Below is a small trained network, with its code and all its weights. Each question gives an input and a class and asks what happens when units are switched off, that is, made to give their printed mean instead of their output.

import numpy as np


def w(rows, s, z=0):
    codes = np.array(rows[::2]) - 128.0
    scale = np.full(codes.shape[1], s)
    scale[-1] = z or s
    return codes * scale


def norm(h):
    return h / np.sqrt((h * h).mean(-1, keepdims=True) + 1e-5)


def f(y):
    return y / 2 * (1 + np.tanh(0.7978845608 * (y + 0.044715 * y**3)))


def log_softmax(a):
    a = a - a.max(-1, keepdims=True)
    return a - np.log(np.exp(a).sum(-1, keepdims=True))


def net(x, mask):
    res = np.array(x, float).reshape(1, 4) / 4 @ E
    u = 0
    for l in range(2):
        y = f(norm(res) @ A[l][:, :-1].T + A[l][:, -1])
        res = res + np.where(mask[u : u + 16], y, B[l][:, -1]) @ B[l][:, :-1]
        u += 16
    return log_softmax(norm(res)[-1] @ U[:, :-1].T + U[:, -1])


A, B = {}, {}
E = w([
[111,79,119,217,137,140],'x0',
[250,96,139,125,174,131],'x1',
[131,147,103,127,145,188],'x2',
[128,131,126,130,131,127],'x3',
],0.0022)
A[0] = w([
[151,129,144,127,131,131,135],'L0N1',
[138,141,135,117,153,99,116],'L0N2',
[126,126,120,124,134,124,128],'L0N3',
[211,142,126,43,207,98,36],'L0N4',
[106,145,122,118,116,134,71],'L0N5',
[126,130,132,131,133,126,128],'L0N6',
[127,128,126,127,130,127,129],'L0N7',
[114,139,131,131,109,136,85],'L0N8',
[205,70,163,219,141,140,125],'L0N9',
[55,230,143,50,61,115,141],'L0N10',
[56,92,126,187,93,77,8],'L0N11',
[57,232,149,51,69,113,132],'L0N12',
[126,127,120,134,123,128,133],'L0N13',
[8,82,83,204,110,119,14],'L0N14',
[140,132,142,128,132,130,129],'L0N15',
[122,175,82,111,114,253,171],'L0N16',
],0.0031,0.0013)
B[0] = w([
[95,129,111,99,111,126,128],'L0N1',
[123,112,118,134,89,131,123],'L0N2',
[131,126,132,132,123,129,128],'L0N3',
[79,163,171,85,27,143,160],'L0N4',
[188,120,129,194,135,142,120],'L0N5',
[129,130,128,126,132,125,128],'L0N6',
[127,128,129,126,129,128,128],'L0N7',
[181,124,129,172,139,135,121],'L0N8',
[19,61,85,60,181,107,175],'L0N9',
[156,20,102,160,194,121,253],'L0N10',
[231,168,153,109,205,91,158],'L0N11',
[158,14,92,165,196,116,245],'L0N12',
[130,129,137,125,141,127,131],'L0N13',
[205,213,244,124,119,112,218],'L0N14',
[114,129,119,116,120,126,126],'L0N15',
[126,136,97,103,161,252,195],'L0N16',
],0.0026,0.0019)
A[1] = w([
[94,126,120,146,120,148,93],'L1N1',
[105,187,186,176,93,98,118],'L1N2',
[164,178,199,126,83,67,139],'L1N3',
[95,128,117,156,148,153,105],'L1N4',
[142,160,115,119,170,112,134],'L1N5',
[129,88,148,157,139,87,111],'L1N6',
[152,103,65,98,148,184,133],'L1N7',
[143,230,127,109,90,190,159],'L1N8',
[135,125,104,137,151,145,94],'L1N9',
[121,136,107,158,173,156,104],'L1N10',
[154,156,143,79,2,54,7],'L1N11',
[101,68,131,159,142,57,123],'L1N12',
[113,255,133,198,123,207,3],'L1N13',
[189,118,126,158,166,129,146],'L1N14',
[124,140,131,85,82,134,162],'L1N15',
[144,117,122,97,161,67,125],'L1N16',
],0.005,0.0023)
B[1] = w([
[155,107,141,105,151,158,123],'L1N1',
[116,191,135,125,104,207,166],'L1N2',
[20,125,130,191,134,233,188],'L1N3',
[136,99,161,108,140,176,160],'L1N4',
[97,103,142,173,94,128,134],'L1N5',
[129,164,91,101,84,96,185],'L1N6',
[94,186,130,203,147,154,239],'L1N7',
[182,160,106,128,121,3,170],'L1N8',
[83,120,131,132,135,154,135],'L1N9',
[88,92,155,108,127,170,174],'L1N10',
[137,44,206,101,175,210,155],'L1N11',
[202,171,88,108,88,79,251],'L1N12',
[195,3,222,29,84,56,187],'L1N13',
[45,141,148,55,90,126,178],'L1N14',
[180,150,175,145,134,119,140],'L1N15',
[102,72,143,152,80,94,179],'L1N16',
],0.0034,0.0019)
U = w([
[130,80,67,123,93,12,192],'0',
[152,58,236,78,115,155,188],'1',
[76,106,64,153,213,220,152],'2',
[217,250,117,98,164,123,5],'3',
[56,228,164,191,57,145,35],'4',
],0.012,0.0018)

Each question gives the input, the list of numbers given to net, and the class t.
The units are the neurons (one row each of A and B). Each row of codes is followed by its name. A weight is (code - 128) times the scale printed after its matrix; where a second scale follows, it is the last column's (A, B and U).
mask holds one flag per neuron, layer by layer. A switched-off neuron (its flag False) gives its mean, the last column of its row in B, instead of its output. The means were averaged over made-up inputs and are rounded, as every weight is.
A unit's drop is (log p(t) with every unit on - log p(t) with that unit switched off) / (log p(t) with every unit on - log p(t) with every unit switched off).
unit that matters most: the unit with the biggest drop
top k neurons: the k neurons with the biggest drops, biggest first
k most important neurons of layer l: the k neurons of layer l with the biggest drops, biggest first
drop when u is switched off: that unit's drop, to one decimal
input [5,0,7,7], class 1: unit that matters most : L1N13
input [-8,-1,8,-7], class 2: top 3 neurons : L0N12, L0N10, L0N14
input [-1,3,1,-1], class 3: top 3 neurons : L1N8, L1N13, L0N14
input [4,0,-8,1], class 4: 3 most important neurons of layer 0 : L0N12, L0N10, L0N14
input [3,-3,1,-4], class 1: top 2 neurons : L1N13, L1N7
input [4,-8,1,-4], class 1: top 3 neurons : L1N13, L0N14, L1N7
input [-5,0,7,-2], class 2: top 2 neurons : L0N14, L0N12
input [0,-7,-3,-3], class 0: top 4 neurons : L0N12, L0N10, L0N4, L1N7
input [-6,0,-2,-7], class 0: 3 most important neurons of layer 0 : L0N12, L0N10, L0N14
input [4,-3,-8,-5], class 4: top 2 neurons : L1N3, L0N14
input [2,7,1,4], class 2: 4 most important neurons of layer 1 : L1N8, L1N13, L1N7, L1N12
input [8,-8,5,3], class 1: top 2 neurons : L1N13, L0N14
input [1,-1,5,5], class 1: 3 most important neurons of layer 0 : L0N12, L0N10, L0N9
input [8,3,-3,-6], class 0: unit that matters most : L0N9
input [-8,-2,4,5], class 2: top 2 neurons : L0N12, L0N10
input [2,5,-4,-6], class 0: top 2 neurons : L0N9, L0N14
input [-1,-8,0,4], class 0: 3 most important neurons of layer 1 : L1N12, L1N3, L1N7
input [1,8,-3,4], class 0: 2 most important neurons of layer 0 : L0N9, L0N14
input [-5,-1,7,-1], class 2: drop when L0N12 is switched off : 0.1
input [8,8,-2,-7], class 0: unit that matters most : L0N16
input [-1,-4,3,2], class 2: drop when L0N12 is switched off : 0.1
input [6,-5,5,-6], class 1: drop when L1N13 is switched off : 0.8
input [5,-4,4,-5], class 1: drop when L1N13 is switched off : 0.9
